Below is a small trained network, with its code and all its weights. Each question gives an input and a class and asks what happens when units are switched off, that is, made to give their printed mean instead of their output.

import numpy as np


def w(rows, s, z=0):
    codes = np.array(rows[::2]) - 128.0
    scale = np.full(codes.shape[1], s)
    scale[-1] = z or s
    return codes * scale


def norm(h):
    return h / np.sqrt((h * h).mean(-1, keepdims=True) + 1e-5)


def f(y):
    return np.maximum(y, 0)


def log_softmax(a):
    a = a - a.max(-1, keepdims=True)
    return a - np.log(np.exp(a).sum(-1, keepdims=True))


def net(x, mask):
    res = np.array(x, float).reshape(1, 4) / 4 @ E
    u = 0
    for l in range(2):
        y = f(norm(res) @ A[l][:, :-1].T + A[l][:, -1])
        res = res + np.where(mask[u : u + 3], y, B[l][:, -1]) @ B[l][:, :-1]
        u += 3
    return log_softmax(norm(res)[-1] @ U[:, :-1].T + U[:, -1])


A, B = {}, {}
E = w([
[175,138,139,121,223,52,70,141,128,155],'x0',
[109,189,141,136,113,112,105,155,129,134],'x1',
[39,94,157,154,159,154,248,169,164,176],'x2',
[157,93,190,128,91,147,110,200,130,105],'x3',
],0.011)
A[0] = w([
[56,250,140,148,83,103,105,143,147,119,3],'L0N0',
[179,29,92,117,146,155,169,62,96,112,41],'L0N1',
[85,190,80,97,122,114,156,47,154,101,107],'L0N2',
],0.015,0.0034)
B[0] = w([
[67,117,152,66,122,105,99,55,255,85,229],'L0N0',
[52,177,152,94,112,96,72,84,239,89,228],'L0N1',
[176,130,106,240,110,167,87,136,39,190,254],'L0N2',
],0.0096,0.0094)
A[1] = w([
[122,122,104,100,6,179,148,118,101,103,59],'L1N0',
[175,72,209,109,31,162,116,173,149,86,5],'L1N1',
[193,188,95,75,71,128,121,81,77,64,36],'L1N2',
],0.016,0.0029)
B[1] = w([
[184,102,131,78,223,67,92,206,112,94,244],'L1N0',
[118,162,80,189,102,149,110,54,102,170,254],'L1N1',
[85,97,166,121,107,164,247,164,142,145,229],'L1N2',
],0.015,0.0085)
U = w([
[159,149,85,195,98,140,92,100,73,188,42],'0',
[96,135,148,78,72,105,73,104,237,85,2],'1',
[123,114,164,110,101,145,244,173,133,160,234],'2',
[186,123,122,87,193,60,76,185,109,115,248],'3',
],0.011,0.00076)

Each question gives the input, the list of numbers given to net, and the class t.
The units are the neurons (one row each of A and B). Each row of codes is followed by its name. A weight is (code - 128) times the scale printed after its matrix; where a second scale follows, it is the last column's (A, B and U).
mask holds one flag per neuron, layer by layer. A switched-off neuron (its flag False) gives its mean, the last column of its row in B, instead of its output. The means were averaged over made-up inputs and are rounded, as every weight is.
A unit's drop is (log p(t) with every unit on - log p(t) with that unit switched off) / (log p(t) with every unit on - log p(t) with every unit switched off).
The circuit of an input: a set's keep is (log p(t) with only the set's units on - log p(t) with every unit switched off) / (log p(t) with every unit on - log p(t) with every unit switched off). Starting from all 6 units, units are removed one at a time, each time the one whose removal leaves the highest keep (on an exact tie, the one counted first), for as long as the keep stays at least 0.8.
circuit, biggest first: the units of the circuit, biggest drop first
most important unit: the unit with the biggest drop
top k neurons: the k neurons with the biggest drops, biggest first
k most important neurons of layer l: the k neurons of layer l with the biggest drops, biggest first
drop when u is switched off: that unit's drop, to one decimal
input [3,-3,5,6], class 0: most important unit -> L1N1
input [4,-3,-6,-5], class 2: circuit, biggest first -> [L1N2 L0N0]
input [-8,-2,-2,-4], class 3: top 2 neurons -> [L1N0 L1N1]
input [-7,4,6,1], class 3: circuit, biggest first -> [L1N0 L1N2]
input [1,7,7,-4], class 1: top 3 neurons -> [L0N0 L1N2 L1N1]
input [2,-7,7,-1], class 1: top 4 neurons -> [L0N1 L1N2 L0N2 L1N0]
input [3,4,-5,-3], class 2: circuit, biggest first -> [L1N2 L0N1]
input [-6,1,-4,-5], class 3: top 2 neurons -> [L1N0 L1N1]
input [6,-7,-5,-4], class 1: circuit, biggest first -> [L0N1 L1N0]
input [0,4,-8,7], class 2: top 2 neurons -> [L1N2 L0N2]
input [-5,-4,-4,-4], class 3: top 3 neurons -> [L1N0 L1N1 L0N0]
input [-7,1,5,4], class 3: top 2 neurons -> [L1N0 L1N2]
input [-3,-8,2,8], class 0: top 2 neurons -> [L1N1 L0N0]
input [3,-4,3,1], class 1: 2 most important neurons of layer 0 -> [L0N1 L0N2]
input [-4,-6,2,-3], class 1: circuit, biggest first -> [L0N1]
input [-4,3,2,1], class 3: top 2 neurons -> [L1N0 L0N1]
input [6,5,-8,-6], class 2: top 2 neurons -> [L1N2 L1N0]
input [-6,4,5,-4], class 3: 2 most important neurons of layer 0 -> [L0N1 L0N2]
input [-6,5,5,-1], class 3: circuit, biggest first -> [L1N0 L1N2]
input [2,6,-4,-1], class 1: most important neuron of layer 1 -> [L1N0]
input [-1,-4,-7,-2], class 2: top 2 neurons -> [L1N2 L0N0]
input [2,-7,4,5], class 1: top 3 neurons -> [L0N1 L0N2 L1N2]
input [-7,-4,6,-8], class 0: top 3 neurons -> [L0N2 L1N2 L0N0]
input [4,7,-6,-4], class 1: 2 most important neurons of layer 1 -> [L1N0 L1N1]
input [-1,1,-8,-6], class 2: 2 most important neurons of layer 1 -> [L1N2 L1N1]
input [5,-8,-2,5], class 1: drop when L0N2 is switched off -> 0.3
